[168 104  94  55 160 104 110 148  76 132 189 115 105  99 133] = K
[106 159 158 197 135 111  82 123 161 108 143 106 116 149 156] = Q
[106 172 100 167 127 147 143 122 134 147 105 184 129 160 148] = U
[106 172 100 167 140 147 143 122 134 147 105 184 129 160 148] = P
Table of tags by key:
[172] -> Z_96
[173] -> Z_222
[122] -> Z_367
[135] -> Z_398
[134] -> Z_145
[104] -> Z_474
key P 2: 	Z_96
q: [168 104  94  55 160 104 110 148  76 132 189 115 105  99 133]	K
q: [106 172 100 167 127 147 143 122 134 147 105 184 129 160 148]	U
q: [106 159 158 197 135 111  82 123 161 108 143 106 116 149 156]	Q

[195 121 145 104  95] : F
[159 110 136 135 102] : G
[104 108 139 135 153] : R
[159 110 136 112  91] : A
[126 123 148 152 109] : E
tags:
[104] -> Z_998
[135] -> Z_447
[136] -> Z_894
key G 4: 	Z_447
q: [104 108 139 135 153]	R
q: [195 121 145 104  95]	F

[135 120 158 137 122 128 122  99 115  79 143 113 121 143  94  55 114 117
 167 141 122 142 171 127 163 134 131 181 142 149 136 119 128 144 121  95
  92 151 158 133 113 107 115 157 130 115  83 112 136 111 152 129 165  99
 163 125 131 162] -> Vipes
[150 103 165 131 123 122 115 114  95 107 125  97 118 136 111  82 139 114
 172 164 104 112 157 144 166 125 112 150 139 159 151 111 131 119 130 117
 109 130 142 133 124 122 124 138 156 101  86 122 138 113 163 118 153 130
 130 112 104 146] -> pum
[107 149 115 134 143 126 128 134 185  89 148 169 151 153 141 133 102 145
 120 107 147 157 118 120 133 147 137 141 143 118 101 122 145 157 132 102
 120 147 146 126 124 136 133 159 100 166 151 109 138 125  92 106 119 111
 160 148 167 143] -> Mabu
[151 101 167 131 126 120 113 116  96 107 123  98 119 138 115  85 143 113
 171 169 100 111 153 148 169 125 106 146 139 162 151 107 135 117 136 120
 110 126 143 133 129 126 128 139 158 103  88 122 139 115 162 114 150 134
 124 110  99 146] -> kavo
[110 151  85 126 113 148 154 123 120 174 127 130 118  92 115 147 117 131
  84  79 156 144 120  94  74 117 162 119  97  89 118 172  99 133 103 145
 145 125 103 124 122 108 114  98 101 127 148 150 105 149 122 183 121 112
 129 139 144 105] -> Baf
[137 118 116 117 121 130 132 143  97 190 103 110 118 100 143 178 156 124
 107 134 120  99 104 135  99 109 118  83 108 122 142 137 117  98 133 169
 157 100  95 125 141 139 134  85 146 109 144 152 115 142 135 143 108 160
  81 116 100  94] -> zupov
[117 139  96 119 138 127 130 157 149 169 115 151 140 117 164 203 139 140
  89 113 135 116  83 130  91 125 125  77 117 106 119 134 131 117 138 156
 163 108 100 124 142 151 141 105 120 148 177 141 122 147  98 120  88 155
  95 135 132  94] -> Falo
[119 135 130 130 155 113 113 149 191  84 138 171 159 164 161 153 120 147
 131 133 129 137 103 143 149 148 113 122 155 135 107  97 160 144 152 111
 127 136 146 128 134 157 148 162 119 169 158 104 146 122  90  72 107 135
 138 138 151 139] -> Lufo
tags:
[174] -> Z_162
[79] -> Z_472
[80] -> Z_161
[84] -> Z_584
[190] -> Z_33
[191] -> Z_90
[83] -> Z_912
[107] -> Z_467
key zupov 10: 	Z_33
q: [117 139  96 119 138 127 130 157 149 169 115 151 140 117 164 203 139 140
  89 113 135 116  83 130  91 125 125  77 117 106 119 134 131 117 138 156
 163 108 100 124 142 151 141 105 120 148 177 141 122 147  98 120  88 155
  95 135 132  94]	Falo
q: [150 103 165 131 123 122 115 114  95 107 125  97 118 136 111  82 139 114
 172 164 104 112 157 144 166 125 112 150 139 159 151 111 131 119 130 117
 109 130 142 133 124 122 124 138 156 101  86 122 138 113 163 118 153 130
 130 112 104 146]	pum
q: [135 120 158 137 122 128 122  99 115  79 143 113 121 143  94  55 114 117
 167 141 122 142 171 127 163 134 131 181 142 149 136 119 128 144 121  95
  92 151 158 133 113 107 115 157 130 115  83 112 136 111 152 129 165  99
 163 125 131 162]	Vipes
q: [151 101 167 131 126 120 113 116  96 107 123  98 119 138 115  85 143 113
 171 169 100 111 153 148 169 125 106 146 139 162 151 107 135 117 136 120
 110 126 143 133 129 126 128 139 158 103  88 122 139 115 162 114 150 134
 124 110  99 146]	kavo
q: [110 151  85 126 113 148 154 123 120 174 127 130 118  92 115 147 117 131
  84  79 156 144 120  94  74 117 162 119  97  89 118 172  99 133 103 145
 145 125 103 124 122 108 114  98 101 127 148 150 105 149 122 183 121 112
 129 139 144 105]	Baf
q: [119 135 130 130 155 113 113 149 191  84 138 171 159 164 161 153 120 147
 131 133 129 137 103 143 149 148 113 122 155 135 107  97 160 144 152 111
 127 136 146 128 134 157 148 162 119 169 158 104 146 122  90  72 107 135
 138 138 151 139]	Lufo

[179 121  91 156  87 152 127 168 167 145 131 203 114 191 124 150 144 167
 159 123 159 180 132  99  74 126 161  83 141  79 132 152 160 172 108 125
 149 157  99 103 106 118 109 153  86] : T
[179 121  91 156  87 152 127 168 167 145 131 203 114 191 124 150 144 167
 159 123 159 180 132  99  76 129 170 117 144  88 132 175 176 150 123 156
 163 146 128  99 144 133 145 154 102] : S
[179 121  91 156  87 152 127 168 167 145 131 203 114 191 124 150 144 167
 159 123 159 180 132  99  76 129 170 117 144  88 132 175 176 150 123 156
 163 146 128  99 144 133 145 153  80] : H
q: [179 121  91 156  87 152 127 168 167 145 131 203 114 191 124 150 144 167
 159 123 159 180 132  99  74 126 161  83 141  79 132 152 160 172 108 125
 149 157  99 103 106 118 109 153  86]	T
Table of tags by key:
[161] -> Z_523
[170] -> Z_360
[168] -> Z_482
key S 27: 	Z_360
q: [179 121  91 156  87 152 127 168 167 145 131 203 114 191 124 150 144 167
 159 123 159 180 132  99  76 129 170 117 144  88 132 175 176 150 123 156
 163 146 128  99 144 133 145 154 102]	S

[137 124 153  95 145 122] = Zovuk
[117 150 118 179 156  94] = pil
[190 123 116 164 213 130] = fuvi
key -> tag
[95] -> Z_381
[179] -> Z_387
[94] -> Z_150
[178] -> Z_285
key Zovuk 4: 	Z_381
q: [190 123 116 164 213 130]	fuvi
q: [117 150 118 179 156  94]	pil

